q_8: [125 208 128 129 173 130  87 125 129 139]
q_885: [125 177 128 129 173 130  87 125 129 139]
q_302: [136 145 128 140 151 139 162 150 140 131]
loc: [150]
q_302, 7
loc: [162]
q_302, 6
loc: [177]
q_885, 1
loc: [145]
q_302, 1
loc: [208]
q_8, 1

q_704: [125 106 142 167 194 201 155 184 141 120 101  90  60  82  81  73  74  93
  91 135]
q_256: [175 188 202 169 179 126 108 110  96  85  80  78  74  56  80  93 121 107
 103 166]
q_934: [147 181 184 196 172 172 128 113 108 111  65  79  77  67  63  82 101 122
 108 122]
q_915: [147 181 184 196 172 172 128 113 108 111  65  79  77  67  63 120 101 122
 108 122]
q_864: [204 199 164 165 129 117  99  92  75  58  84  71  54  92  97 123 112 124
 164 100]
loc: [121]
q_256, 16
loc: [60]
q_704, 12
loc: [126]
q_256, 5

q_847: [ 67 160 195 104 192  66 179  79 223  58 209  74 230 169  95  88 119 229
 184 145 148  53 195 128]
q_9: [ 67 160 195 104 192  66 179  93 223  58 209  74 230 169  95 138 119 111
  96 145 183  53 195 128]
q_69: [ 67 160 195  18 199  66 179  79 223  58 209  74 230 169  52  88 119 111
 184 145 148  53 195 128]
loc: [229]
q_847, 17
which: [ 67 160 195  18 199  66 179  79 223  58 209  74 230 169  52  88 119 111
 184 145 148  53 195 128]
q_69
loc: [52]
q_69, 14

q_638: [215 122 103 126 102  97 103 121 147]
q_506: [123 142  73 155  73 115  75 108  76]
q_685: [ 94 119 181  82 173 130 177 124 176]
q_808: [ 59 129 181  87  87 126 174 126 175]
q_151: [ 75  95 116 125 114 111 109  87 113]
q_358: [215 122  86 126 102  97 103  69 102]
q_431: [225 142  73 155  73 115  75 108  76]
q_158: [ 52 163 151  99 148 105 101  98 145]
loc: [105]
q_158, 5
which: [ 52 163 151  99 148 105 101  98 145]
q_158
loc: [86]
q_358, 2
loc: [114]
q_151, 4
which: [225 142  73 155  73 115  75 108  76]
q_431

q_846: [113 147 118 122 132 135 146 154 142 130 142 118 123 110 141 134  85 152
 138 133 130 119 160 123 124 122 147 152 124 116 123 138 133 141 140 138
 132 123 120 119 147 100]
q_403: [163 154 129 159 139  84 119 141 170 162 173 162 162  66 192 169  50 204
 156 190 143 101 188 135 102  91 183 107  44  26 124 190 121 157 166 162
  72  58 204 109 178  74]
q_469: [163 154 129 159 139  84 119 141 170 162 173 162 162  66 192 169  50 204
 156 190 143 101 188 135 102  91 156 129 109 106 117 109 128  99 162 136
 104 103 144  61 148  92]
q_764: [168 147  80 130 121 108 167 159 160 141 200 126 140  80 163 106  68 154
 100 227 112 112 239 143 128 110 169 119 114  74 123 113 123 115 177 137
 116 112 153  82 143  81]
q_956: [155 147 121 155 129  66 153 163 146 150 159 134 155  94 167 107  31 172
 160 180 112 115 202 147 115  93 169 129 107  67 121 130 139 134 166 148
 117 101 175  98 144  79]
which: [163 154 129 159 139  84 119 141 170 162 173 162 162  66 192 169  50 204
 156 190 143 101 188 135 102  91 156 129 109 106 117 109 128  99 162 136
 104 103 144  61 148  92]
q_469
which: [113 147 118 122 132 135 146 154 142 130 142 118 123 110 141 134  85 152
 138 133 130 119 160 123 124 122 147 152 124 116 123 138 133 141 140 138
 132 123 120 119 147 100]
q_846

q_484: [ 72 134  74 155  88 144  49]
q_57: [ 79 143 111  80 160 207  74]
q_598: [142 154 159  73 195 108 189]
q_262: [133 127 130 160 135  74 181]
q_528: [239 167 175  82 198 195 107]
q_352: [ 79 143 111 122 160 207  74]
loc: [130]
q_262, 2
loc: [154]
q_598, 1
loc: [135]
q_262, 4

q_44: [141  93 191  85 195  57 184  96]
q_389: [141  93 191  85 195  57  67  96]
q_490: [114 133 149 109 128 134 180 112]
q_50: [192 173 106 171 100 181  92 147]
q_141: [140  27 153 143 154  94 195  90]
q_583: [ 63  54 218  77 128  59 126  72]
q_612: [202 142 127 156 109 142 113 173]
loc: [153]
q_141, 2
loc: [113]
q_612, 6
loc: [143]
q_141, 3
loc: [114]
q_490, 0

q_167: [125 190 153 203 147 131 157]
q_406: [105 216 127 223 124 126 126]
q_437: [105 216 127 181 124 126 126]
q_705: [119 146  48  59  54 125  60]
loc: [59]
q_705, 3
loc: [147]
q_167, 4
loc: [60]
q_705, 6

q_412: [112 206 206 125 210]
q_106: [ 39 124 188 123 113]
q_531: [ 38 206 146 187 210]
loc: [39]
q_106, 0
loc: [124]
q_106, 1
loc: [113]
q_106, 4
loc: [123]
q_106, 3
loc: [187]
q_531, 3
loc: [38]
q_531, 0
which: [ 39 124 188 123 113]
q_106

